Here is a tiny trained network, its code and every weight. The questions are about switching its units off for an input and a target symbol, where a switched-off unit gives its printed mean instead of its output.

import numpy as np


def w(rows, s, z=0):
    codes = np.array(rows[::2]) - 128.0
    scale = np.full(codes.shape[1], s)
    scale[-1] = z or s
    return codes * scale


def norm(h):
    return h / np.sqrt((h * h).mean(-1, keepdims=True) + 1e-5)


def f(y):
    return np.maximum(y, 0)


def softmax(a):
    e = np.exp(a - a.max(-1, keepdims=True))
    return e / e.sum(-1, keepdims=True)


def log_softmax(a):
    a = a - a.max(-1, keepdims=True)
    return a - np.log(np.exp(a).sum(-1, keepdims=True))


def net(x, mask):
    ids = ['ΓΞΣΦΨβδεηλμτ'.index(c) for c in x.split()]
    T = len(ids)
    res = E[ids] + P[:T]
    u = 0
    for l in range(3):
        q, k, v = (norm(res) @ M[l].T for M in (Q, K, V))
        z = softmax(np.where(np.tri(T) > 0, q @ k.T / 2**0.5, -1e9)) @ v
        res = res + np.where(mask[u], z, O[l][:, -1]) @ O[l][:, :-1]
        u += 1
        y = f(norm(res) @ A[l][:, :-1].T + A[l][:, -1])
        res = res + np.where(mask[u : u + 4], y, B[l][:, -1]) @ B[l][:, :-1]
        u += 4
    return log_softmax(norm(res)[-1] @ U[:, :-1].T + U[:, -1])


Q, K, V, O, A, B = {}, {}, {}, {}, {}, {}
E = w([
[107,177,135,32,63,135,126,70],'Γ',
[90,36,134,65,115,238,203,113],'Ξ',
[172,109,186,57,146,161,96,171],'Σ',
[99,98,187,185,85,188,56,100],'Φ',
[186,79,177,138,113,108,165,121],'Ψ',
[200,70,123,139,58,95,171,119],'β',
[139,57,42,114,151,104,119,142],'δ',
[77,121,145,205,186,106,139,212],'ε',
[158,52,25,111,137,142,101,93],'η',
[144,124,117,152,250,91,72,35],'λ',
[176,119,147,109,117,123,24,165],'μ',
[238,131,128,168,114,88,179,110],'τ',
],0.018)
P = w([
[126,3,154,122,112,85,164,92],'0',
[117,27,146,113,114,103,152,99],'1',
[123,48,152,111,112,113,144,101],'2',
[127,66,146,115,113,121,141,112],'3',
[131,84,142,115,115,124,139,118],'4',
[132,102,134,113,109,127,137,120],'5',
[135,120,137,119,112,131,140,130],'6',
[143,137,133,117,109,138,139,132],'7',
[146,154,133,119,108,142,137,140],'8',
[146,171,137,124,105,140,138,143],'9',
[148,190,138,125,105,149,134,150],'10',
[146,201,146,130,101,158,131,160],'11',
[155,211,138,135,98,153,141,161],'12',
],0.014)
Q[0] = w([
[62,120,51,82,179,122,53,117],'L0H0',
[8,147,111,127,150,153,118,113],'L0H0',
],0.013)
K[0] = w([
[226,13,39,121,172,86,153,30],'L0H0',
[137,1,112,160,155,71,204,50],'L0H0',
],0.0078)
V[0] = w([
[34,183,142,169,108,181,233,142],'L0H0',
[144,76,215,69,222,88,254,166],'L0H0',
],0.0032)
O[0] = w([
[9,141,70,138,113,108,119,127,1],'L0H0',
[154,131,132,105,129,60,191,176,224],'L0H0',
],0.011,0.0029)
A[0] = w([
[54,139,80,181,116,45,148,202,205],'L0N0',
[67,54,168,141,90,76,166,199,6],'L0N1',
[226,85,72,233,4,129,119,126,212],'L0N2',
[164,70,31,152,200,44,56,195,114],'L0N3',
],0.0047,0.0026)
B[0] = w([
[195,127,111,140,161,169,116,162,189],'L0N0',
[115,151,102,170,147,51,123,173,177],'L0N1',
[122,166,204,221,168,79,99,131,253],'L0N2',
[114,91,59,134,125,155,2,87,237],'L0N3',
],0.0085,0.0039)
Q[1] = w([
[57,154,59,11,122,202,84,106],'L1H0',
[75,160,149,126,117,108,201,121],'L1H0',
],0.012)
K[1] = w([
[180,23,125,150,159,1,154,24],'L1H0',
[30,61,110,103,78,103,166,173],'L1H0',
],0.0095)
V[1] = w([
[75,37,82,76,60,191,241,66],'L1H0',
[152,1,93,226,115,231,203,154],'L1H0',
],0.0049)
O[1] = w([
[80,173,83,119,20,165,218,102,3],'L1H0',
[91,141,173,254,135,227,157,179,168],'L1H0',
],0.0072,0.0049)
A[1] = w([
[113,162,173,134,2,83,125,19,251],'L1N0',
[161,93,54,157,160,177,70,126,173],'L1N1',
[98,130,133,102,244,163,130,134,143],'L1N2',
[80,142,165,211,128,97,90,71,131],'L1N3',
],0.0082,0.002)
B[1] = w([
[187,143,127,56,151,177,128,99,178],'L1N0',
[47,174,108,90,103,147,118,89,254],'L1N1',
[114,106,85,161,82,64,177,112,218],'L1N2',
[134,100,116,167,152,249,143,130,214],'L1N3',
],0.012,0.0061)
Q[2] = w([
[203,100,125,110,254,103,40,58],'L2H0',
[84,99,25,135,131,124,78,82],'L2H0',
],0.011)
K[2] = w([
[149,254,147,151,138,123,92,135],'L2H0',
[131,178,94,159,136,102,112,108],'L2H0',
],0.019)
V[2] = w([
[220,253,248,226,115,131,229,59],'L2H0',
[195,129,173,123,13,178,15,241],'L2H0',
],0.0053)
O[2] = w([
[38,155,70,77,130,123,72,97,83],'L2H0',
[104,83,101,149,7,101,124,130,2],'L2H0',
],0.014,0.00089)
A[2] = w([
[177,138,122,86,71,47,175,224,2],'L2N0',
[149,55,87,198,167,108,122,247,111],'L2N1',
[121,126,133,102,211,128,100,111,53],'L2N2',
[172,147,161,186,154,97,162,210,139],'L2N3',
],0.013,0.0086)
B[2] = w([
[159,45,19,85,112,203,54,216,165],'L2N0',
[119,254,110,133,101,127,110,85,255],'L2N1',
[166,119,110,109,186,125,186,208,201],'L2N2',
[46,94,117,115,124,124,124,201,227],'L2N3',
],0.014,0.0085)
U = w([
[177,134,253,128,106,73,65,139,162],'Γ',
[131,124,150,139,94,174,239,144,146],'Ξ',
[116,120,145,119,122,124,131,116,63],'Σ',
[109,118,146,114,129,130,125,109,60],'Φ',
[64,88,206,85,134,58,131,113,206],'Ψ',
[142,74,74,104,94,131,117,184,105],'β',
[69,179,120,158,112,97,136,147,254],'δ',
[171,188,109,72,84,139,150,51,184],'ε',
[129,118,123,196,128,223,95,68,26],'η',
[189,124,125,135,208,117,133,137,156],'λ',
[117,75,70,161,84,70,140,34,164],'μ',
[9,82,79,66,167,126,96,58,16],'τ',
],0.015,0.0045)

Each question gives the input, a string of symbols that net reads in full, and the target symbol t.
The units are the heads (2 rows each of Q, K, V and O) and the neurons (one row each of A and B). Each row of codes is followed by its name. A weight is (code - 128) times the scale printed after its matrix; where a second scale follows, it is the last column's (O, A, B and U).
mask holds one flag per unit, layer by layer, with each layer's heads first. A switched-off unit (its flag False) gives its mean, the last column of its rows in O or B, instead of its output. The means were averaged over made-up inputs and are rounded, as every weight is.
A unit's drop is (log p(t) with every unit on - log p(t) with that unit switched off) / (log p(t) with every unit on - log p(t) with every unit switched off).
The circuit of an input: a set's keep is (log p(t) with only the set's units on - log p(t) with every unit switched off) / (log p(t) with every unit on - log p(t) with every unit switched off). Starting from the 12 units with the biggest drops (on a tie, the unit counted first), units are removed one at a time, each time the one whose removal leaves the highest keep (on an exact tie, the one counted first), for as long as the keep stays at least 0.8.
units of the circuit, in order: the units of the circuit, biggest drop first
unit that matters most: the unit with the biggest drop
k most important neurons: the k neurons with the biggest drops, biggest first
top k neurons in layer l: the k neurons of layer l with the biggest drops, biggest first
input Σ ε Φ τ Ψ, target η: unit that matters most -> L0H0
input ε δ λ μ ε μ Σ ε Ψ μ β, target Γ: units of the circuit, in order -> [L0N2 L1H0]
input η β Γ δ Σ Γ τ β, target ε: units of the circuit, in order -> [L1H0 L1N0]
input Φ Γ Γ Γ Φ η Σ λ η ε Σ Ψ, target β: 2 most important neurons -> [L2N0 L0N1]
input λ β Ψ Ξ Ψ β, target Ξ: 2 most important neurons -> [L1N0 L0N2]
input Σ λ η τ β λ, target τ: 3 most important neurons -> [L0N2 L1N2 L1N3]
input λ Ψ Ψ, target Ψ: units of the circuit, in order -> [L2H0 L0N3 L2N0]
input λ τ τ Ψ ε Ψ λ η η, target λ: 2 most important neurons -> [L2N1 L2N2]
input μ τ τ Σ ε ε δ Φ τ, target η: units of the circuit, in order -> [L0H0 L1N3 L0N2]
input Σ ε δ, target ε: 2 most important neurons -> [L2N1 L0N1]
input μ Φ Ψ β, target η: units of the circuit, in order -> [L0N2 L1N3 L0H0]
input Σ τ Φ η ε τ Γ Σ Σ η, target η: top 2 neurons in layer 1 -> [L1N1 L1N3]
input Σ λ Γ η Ψ λ λ Σ Ψ τ, target β: units of the circuit, in order -> [L2N0 L2H0]
input τ Φ τ μ λ η ε μ Σ, target β: units of the circuit, in order -> [L2H0]
input τ Φ η τ Ψ ε β η λ Σ Φ Γ δ, target δ: 4 most important neurons -> [L0N2 L1N0 L1N1 L0N3]
input μ ε λ λ λ Ψ ε λ η, target λ: units of the circuit, in order -> [L2H0 L0N2]
input λ Γ Σ μ λ τ, target Γ: 2 most important neurons -> [L0N2 L1N1]
input τ μ Φ λ Ξ Φ Φ Ξ β, target Ξ: top 3 neurons in layer 2 -> [L2N1 L2N3 L2N0]
input τ λ Ξ δ, target λ: 4 most important neurons -> [L0N3 L1N1 L2N2 L1N0]
input τ β λ β λ μ τ, target Γ: most important neuron -> [L0N2]
input Γ λ Ξ μ Φ Ξ Σ δ τ, target β: top 2 neurons in layer 2 -> [L2N0 L2N3]
